Here is a tiny trained network, its code and every weight. The questions are about switching its units off for an input and a class, where a switched-off unit gives its printed mean instead of its output.

import numpy as np


def w(rows, s, z=0):
    codes = np.array(rows[::2]) - 128.0
    scale = np.full(codes.shape[1], s)
    scale[-1] = z or s
    return codes * scale


def f(y):
    return y / 2 * (1 + np.tanh(0.7978845608 * (y + 0.044715 * y**3)))


def log_softmax(a):
    a = a - a.max(-1, keepdims=True)
    return a - np.log(np.exp(a).sum(-1, keepdims=True))


def net(x, mask):
    res = np.array(x, float).reshape(1, 5) / 4 @ E
    y = f(res @ A[0][:, :-1].T + A[0][:, -1])
    res = res + np.where(mask, y, B[0][:, -1]) @ B[0][:, :-1]
    return log_softmax(res[-1] @ U[:, :-1].T + U[:, -1])


A, B = {}, {}
E = w([
[28,130,47,203,119],'x0',
[188,186,182,192,109],'x1',
[93,239,117,159,254],'x2',
[169,77,137,170,164],'x3',
[188,142,34,56,174],'x4',
],0.0085)
A[0] = w([
[120,234,162,136,204,200],'n0',
[91,80,126,156,83,175],'n1',
[202,135,169,130,175,169],'n2',
[161,85,98,84,197,131],'n3',
[103,83,63,94,194,170],'n4',
[158,47,52,95,189,173],'n5',
[88,88,53,132,173,165],'n6',
[193,140,138,58,60,157],'n7',
[72,86,121,182,120,159],'n8',
[168,103,125,46,73,168],'n9',
[166,169,163,197,87,173],'n10',
[46,249,86,168,215,165],'n11',
[200,114,176,72,167,168],'n12',
[198,104,87,146,206,227],'n13',
[74,216,109,181,142,138],'n14',
[157,113,166,80,203,143],'n15',
[191,100,167,92,203,148],'n16',
[179,115,127,136,98,155],'n17',
[80,65,111,95,86,253],'n18',
[136,61,47,99,107,205],'n19',
[114,136,223,119,141,98],'n20',
[141,113,151,236,66,217],'n21',
[44,211,132,185,109,201],'n22',
[249,89,100,152,112,180],'n23',
[35,127,177,114,113,201],'n24',
[129,138,113,24,62,153],'n25',
],0.011,0.0046)
B[0] = w([
[203,120,54,105,197,217],'n0',
[91,78,208,138,132,172],'n1',
[176,213,58,187,141,170],'n2',
[116,156,83,125,113,176],'n3',
[66,151,95,113,130,195],'n4',
[35,249,118,109,89,203],'n5',
[60,126,134,141,146,190],'n6',
[155,146,158,126,95,175],'n7',
[80,86,217,156,196,173],'n8',
[151,132,131,112,51,183],'n9',
[170,94,82,194,119,169],'n10',
[115,85,51,80,183,254],'n11',
[209,224,79,120,114,177],'n12',
[99,191,79,145,145,197],'n13',
[133,25,78,92,196,194],'n14',
[142,210,127,104,162,164],'n15',
[163,233,104,127,125,172],'n16',
[186,168,150,158,38,147],'n17',
[83,107,212,78,111,198],'n18',
[66,121,140,90,67,198],'n19',
[84,129,116,150,144,147],'n20',
[172,55,137,255,109,192],'n21',
[127,33,136,120,190,205],'n22',
[131,146,76,185,91,179],'n23',
[158,99,177,84,160,173],'n24',
[159,145,189,36,77,180],'n25',
],0.0078,0.014)
U = w([
[35,162,90,139,99,8],'0',
[175,136,178,57,12,85],'1',
[101,56,215,176,159,122],'2',
[128,78,80,145,205,215],'3',
[180,126,108,219,52,171],'4',
[172,198,96,150,129,148],'5',
],0.011,0.0011)

Each question gives the input, the list of numbers given to net, and the class t.
The units are the neurons (one row each of A and B). Each row of codes is followed by its name. A weight is (code - 128) times the scale printed after its matrix; where a second scale follows, it is the last column's (A, B and U).
mask holds one flag per neuron, in row order. A switched-off neuron (its flag False) gives its mean, the last column of its row in B, instead of its output. The means were averaged over made-up inputs and are rounded, as every weight is.
A unit's drop is (log p(t) with every unit on - log p(t) with that unit switched off) / (log p(t) with every unit on - log p(t) with every unit switched off).
The circuit of an input: a set's keep is (log p(t) with only the set's units on - log p(t) with every unit switched off) / (log p(t) with every unit on - log p(t) with every unit switched off). Starting from the 12 units with the biggest drops (on a tie, the unit counted first), units are removed one at a time, each time the one whose removal leaves the highest keep (on an exact tie, the one counted first), for as long as the keep stays at least 0.8.
units of the circuit, in order: the units of the circuit, biggest drop first
k most important neurons: the k neurons with the biggest drops, biggest first
drop when u is switched off: that unit's drop, to one decimal
input [0,-3,-5,5,8], class 0: units of the circuit, in order : n5
input [-6,-8,4,-3,3], class 5: units of the circuit, in order : n12; n16
input [3,8,-8,-7,-2], class 4: 2 most important neurons : n21; n10
input [-2,4,-4,-6,-6], class 2: 2 most important neurons : n21; n12
input [0,2,-8,-7,-8], class 2: 2 most important neurons : n21; n1
input [0,-7,-5,2,4], class 1: 2 most important neurons : n25; n9
input [6,-4,4,6,3], class 0: 4 most important neurons : n5; n4; n6; n21
input [-4,-2,3,-8,-3], class 3: drop when n5 is switched off : 0.1
input [-8,-7,-1,6,-1], class 5: drop when n21 is switched off : 0.0
input [-2,-4,7,5,5], class 5: drop when n0 is switched off : 0.1
input [-5,-8,4,-7,1], class 1: drop when n4 is switched off : -0.1
